Here is a tiny trained network, its code and every weight. The questions are about switching its units off for an input and a class, where a switched-off unit gives its printed mean instead of its output.

import numpy as np


def w(rows, s, z=0):
    codes = np.array(rows[::2]) - 128.0
    scale = np.full(codes.shape[1], s)
    scale[-1] = z or s
    return codes * scale


def norm(h):
    return h / np.sqrt((h * h).mean(-1, keepdims=True) + 1e-5)


def f(y):
    return np.maximum(y, 0)


def log_softmax(a):
    a = a - a.max(-1, keepdims=True)
    return a - np.log(np.exp(a).sum(-1, keepdims=True))


def net(x, mask):
    res = np.array(x, float).reshape(1, 8) / 4 @ E
    u = 0
    for l in range(3):
        y = f(norm(res) @ A[l][:, :-1].T + A[l][:, -1])
        res = res + np.where(mask[u : u + 3], y, B[l][:, -1]) @ B[l][:, :-1]
        u += 3
    return log_softmax(norm(res)[-1] @ U[:, :-1].T + U[:, -1])


A, B = {}, {}
E = w([
[70,217,111,86,141],'x0',
[134,229,106,207,67],'x1',
[48,168,50,75,184],'x2',
[199,31,47,2,156],'x3',
[211,195,109,232,170],'x4',
[197,136,224,26,176],'x5',
[40,240,58,98,23],'x6',
[91,66,191,226,221],'x7',
],0.0047)
A[0] = w([
[100,103,245,64,190,167],'L0N1',
[60,242,254,42,150,3],'L0N2',
[21,124,9,142,233,24],'L0N3',
],0.0084,0.0035)
B[0] = w([
[129,76,79,127,168,254],'L0N1',
[144,77,103,114,251,197],'L0N2',
[164,138,73,83,42,222],'L0N3',
],0.013,0.0051)
A[1] = w([
[138,137,155,9,8,126],'L1N1',
[45,139,219,102,215,43],'L1N2',
[171,56,121,134,142,1],'L1N3',
],0.011,0.00054)
B[1] = w([
[79,214,44,113,89,248],'L1N1',
[247,123,72,168,115,192],'L1N2',
[95,128,157,73,185,254],'L1N3',
],0.011,0.0051)
A[2] = w([
[45,176,135,133,119,4],'L2N1',
[197,175,21,16,54,130],'L2N2',
[111,82,2,105,56,63],'L2N3',
],0.0099,0.002)
B[2] = w([
[162,117,158,119,94,151],'L2N1',
[96,133,159,119,171,255],'L2N2',
[125,159,252,115,122,220],'L2N3',
],0.022,0.0098)
U = w([
[167,9,61,88,168,191],'0',
[82,182,185,92,69,133],'1',
[168,133,72,244,1,4],'2',
],0.01,0.0035)

Each question gives the input, the list of numbers given to net, and the class t.
The units are the neurons (one row each of A and B). Each row of codes is followed by its name. A weight is (code - 128) times the scale printed after its matrix; where a second scale follows, it is the last column's (A, B and U).
mask holds one flag per neuron, layer by layer. A switched-off neuron (its flag False) gives its mean, the last column of its row in B, instead of its output. The means were averaged over made-up inputs and are rounded, as every weight is.
A unit's drop is (log p(t) with every unit on - log p(t) with that unit switched off) / (log p(t) with every unit on - log p(t) with every unit switched off).
The circuit of an input: a set's keep is (log p(t) with only the set's units on - log p(t) with every unit switched off) / (log p(t) with every unit on - log p(t) with every unit switched off). Starting from all 9 units, units are removed one at a time, each time the one whose removal leaves the highest keep (on an exact tie, the one counted first), for as long as the keep stays at least 0.8.
units of the circuit, in order: the units of the circuit, biggest drop first
most important unit: the unit with the biggest drop
top k neurons: the k neurons with the biggest drops, biggest first
drop of u: that unit's drop, to one decimal
input [-2,2,-1,-4,7,-7,-3,-7], class 2: top 2 neurons -> (L0N3 L1N1)
input [2,6,0,-2,8,-2,3,-2], class 2: units of the circuit, in order -> (L0N3 L2N3 L1N1 L2N2)
input [3,4,-8,2,5,6,-4,1], class 0: units of the circuit, in order -> (L2N3)
input [7,3,1,-6,-5,-3,-1,8], class 2: units of the circuit, in order -> (L2N2 L1N2)
input [3,1,-8,-5,5,-1,-6,3], class 2: units of the circuit, in order -> (L2N2 L2N3)
input [5,3,-1,-5,8,1,7,5], class 2: units of the circuit, in order -> (L2N3 L2N2)
input [3,1,8,7,0,1,-7,-1], class 1: units of the circuit, in order -> (L0N2 L2N3)
input [4,-5,2,0,-7,0,-2,-1], class 0: top 2 neurons -> (L0N1 L0N2)
input [0,8,-2,-8,5,4,-8,6], class 2: units of the circuit, in order -> (L2N2 L2N3)
input [-7,-8,-5,-6,8,-8,8,3], class 2: units of the circuit, in order -> (L2N3 L2N2 L0N3)
input [-2,0,-7,6,0,-1,7,8], class 0: top 4 neurons -> (L0N3 L1N1 L2N3 L2N2)
input [5,-6,1,6,-8,-5,-7,-8], class 1: top 3 neurons -> (L2N3 L0N2 L1N1)
input [7,6,-7,-3,2,4,-8,4], class 0: top 2 neurons -> (L2N3 L0N1)
input [-5,8,3,-2,4,2,3,0], class 2: most important unit -> L0N3
input [-6,7,1,-6,6,2,0,-3], class 2: top 2 neurons -> (L2N3 L2N2)
input [-5,1,-2,-4,-6,6,6,6], class 0: drop of L1N3 -> 0.0
input [-1,-5,-5,-5,7,2,8,3], class 2: drop of L1N3 -> 0.1
input [6,1,-3,-4,5,-3,8,-1], class 2: drop of L1N1 -> 0.5
